Here is a tiny trained network, its code and every weight. The questions are about switching its units off for an input and a class, where a switched-off unit gives its printed mean instead of its output.

import numpy as np


def w(rows, s, z=0):
    codes = np.array(rows[::2]) - 128.0
    scale = np.full(codes.shape[1], s)
    scale[-1] = z or s
    return codes * scale


def f(y):
    return y / 2 * (1 + np.tanh(0.7978845608 * (y + 0.044715 * y**3)))


def log_softmax(a):
    a = a - a.max(-1, keepdims=True)
    return a - np.log(np.exp(a).sum(-1, keepdims=True))


def net(x, mask):
    res = np.array(x, float).reshape(1, 8) / 4 @ E
    y = f(res @ A[0][:, :-1].T + A[0][:, -1])
    res = res + np.where(mask, y, B[0][:, -1]) @ B[0][:, :-1]
    return log_softmax(res[-1] @ U[:, :-1].T + U[:, -1])


A, B = {}, {}
E = w([
[147,157,150,122,233,109,4,95,65,53,152,91],'x0',
[126,133,128,86,132,114,143,133,128,142,157,101],'x1',
[207,121,146,116,110,154,169,79,6,73,81,116],'x2',
[96,88,102,191,142,143,150,195,78,133,194,6],'x3',
[127,122,120,142,128,141,121,101,135,120,120,128],'x4',
[152,115,55,45,204,185,121,179,138,134,69,115],'x5',
[2,145,143,109,192,92,198,108,157,56,77,127],'x6',
[80,240,139,124,68,146,91,146,118,109,111,55],'x7',
],0.0096)
A[0] = w([
[123,130,143,185,146,150,151,146,87,143,138,65,44],'n1',
[109,126,96,151,148,136,153,121,94,135,153,98,5],'n2',
[145,95,153,155,130,100,149,172,85,121,88,75,87],'n3',
[146,132,122,132,87,166,206,116,159,137,113,130,80],'n4',
[119,168,150,145,227,130,96,121,148,78,158,108,233],'n5',
[120,154,161,148,105,58,152,90,126,132,179,126,30],'n6',
[113,63,63,199,177,105,153,128,95,157,170,104,110],'n7',
[191,143,156,119,159,124,47,115,111,132,170,117,85],'n8',
[108,209,126,97,48,201,139,119,40,90,96,85,124],'n9',
[111,126,114,156,97,148,197,141,148,143,93,123,44],'n10',
[164,131,63,86,144,210,123,125,140,116,139,123,125],'n11',
[111,147,166,69,121,118,114,86,89,150,95,190,13],'n12',
[167,93,114,101,2,205,188,90,142,159,132,112,61],'n13',
[63,138,119,123,196,32,217,106,146,44,51,101,57],'n14',
[129,130,234,207,85,108,172,18,122,115,192,128,34],'n15',
[140,141,171,145,178,137,94,90,71,75,131,130,69],'n16',
[173,33,142,116,160,142,200,91,51,84,151,185,186],'n17',
[177,148,144,44,99,41,89,54,150,153,112,215,99],'n18',
[108,131,59,75,176,227,153,171,123,105,65,126,6],'n19',
],0.0089,0.0034)
B[0] = w([
[132,168,111,101,170,211,117,52,95,154,106,53,164],'n1',
[153,149,112,69,139,171,190,110,104,113,66,93,141],'n2',
[137,155,135,106,145,116,79,61,87,181,51,99,154],'n3',
[85,78,146,56,93,100,106,97,68,78,92,149,177],'n4',
[74,77,145,124,157,112,187,136,114,178,153,169,207],'n5',
[213,165,153,74,194,148,165,112,125,62,182,161,167],'n6',
[117,194,98,47,87,226,35,95,130,119,63,115,179],'n7',
[129,45,202,132,57,36,103,104,133,82,105,81,177],'n8',
[76,157,107,88,77,155,74,105,254,152,215,220,203],'n9',
[87,70,186,85,191,110,159,58,113,67,114,163,174],'n10',
[196,128,164,216,155,142,142,206,109,85,172,201,167],'n11',
[111,167,96,117,195,168,128,70,86,142,38,41,163],'n12',
[140,39,173,116,140,35,84,128,100,108,92,75,205],'n13',
[194,104,47,247,19,54,136,138,145,144,162,70,247],'n14',
[223,200,175,153,213,134,165,178,148,106,131,152,215],'n15',
[117,45,166,80,112,84,131,74,85,100,82,150,185],'n16',
[53,188,118,116,111,112,80,136,231,218,245,150,209],'n17',
[112,176,65,91,111,200,144,109,146,159,50,41,221],'n18',
[230,162,200,117,217,105,159,187,134,123,127,163,190],'n19',
],0.0077,0.014)
U = w([
[238,203,217,145,253,145,209,172,108,35,127,178,85],'0',
[21,32,189,98,169,49,165,90,73,47,70,131,82],'1',
[84,198,60,116,163,254,157,69,65,126,37,66,95],'2',
[53,159,135,128,130,129,121,119,160,152,157,192,252],'3',
[217,100,65,222,11,79,126,130,84,114,131,100,121],'4',
[11,174,117,93,146,159,94,113,237,142,203,214,86],'5',
],0.0083,0.012)

Each question gives the input, the list of numbers given to net, and the class t.
The units are the neurons (one row each of A and B). Each row of codes is followed by its name. A weight is (code - 128) times the scale printed after its matrix; where a second scale follows, it is the last column's (A, B and U).
mask holds one flag per neuron, in row order. A switched-off neuron (its flag False) gives its mean, the last column of its row in B, instead of its output. The means were averaged over made-up inputs and are rounded, as every weight is.
A unit's drop is (log p(t) with every unit on - log p(t) with that unit switched off) / (log p(t) with every unit on - log p(t) with every unit switched off).
The circuit of an input: a set's keep is (log p(t) with only the set's units on - log p(t) with every unit switched off) / (log p(t) with every unit on - log p(t) with every unit switched off). Starting from the 12 units with the biggest drops (on a tie, the unit counted first), units are removed one at a time, each time the one whose removal leaves the highest keep (on an exact tie, the one counted first), for as long as the keep stays at least 0.8.
units of the circuit, in order: the units of the circuit, biggest drop first
most important unit: the unit with the biggest drop
k most important neurons: the k neurons with the biggest drops, biggest first
drop of u: that unit's drop, to one decimal
input [-4,2,0,-8,7,-6,-4,-7], class 2: 2 most important neurons => [n18; n12]
input [1,2,-5,-7,4,-5,7,-4], class 2: most important unit => n18
input [8,-1,8,6,3,-1,-2,-7], class 1: 3 most important neurons => [n16; n8; n9]
input [5,3,-6,7,0,-2,-2,-8], class 5: 3 most important neurons => [n18; n7; n12]
input [-8,3,8,-8,-6,4,-5,4], class 1: 2 most important neurons => [n13; n4]
input [7,-7,6,2,-7,-6,0,0], class 1: 3 most important neurons => [n16; n8; n19]
input [-3,1,-3,-6,-4,-3,-6,5], class 2: units of the circuit, in order => [n18; n17]
input [-3,-6,7,-5,1,-7,-5,-7], class 0: 4 most important neurons => [n15; n9; n14; n13]
input [8,7,3,5,8,7,-2,3], class 1: 2 most important neurons => [n8; n16]
input [-1,4,6,-5,-3,-5,-1,-6], class 3: 3 most important neurons => [n17; n9; n19]
input [1,-6,-6,4,0,-2,-1,-7], class 5: units of the circuit, in order => [n14; n7]
input [4,-6,-3,7,0,5,-2,2], class 2: 2 most important neurons => [n7; n15]
input [4,-6,-6,-8,-1,-7,5,3], class 2: 4 most important neurons => [n18; n12; n19; n11]
input [-1,-6,3,7,6,7,4,-2], class 0: 4 most important neurons => [n19; n18; n11; n12]
input [8,2,1,-1,0,0,-1,6], class 1: most important unit => n8
input [7,-8,-2,7,3,4,-5,0], class 1: units of the circuit, in order => [n8; n14]
input [7,-8,7,8,5,-2,6,-4], class 2: drop of n1 => 0.7
input [-1,-4,-1,-4,-8,-6,-6,-7], class 5: drop of n15 => -0.1
input [2,3,4,0,3,0,-1,8], class 5: drop of n9 => 0.8
input [2,-8,8,-8,5,-3,-8,6], class 2: units of the circuit, in order => [n18]
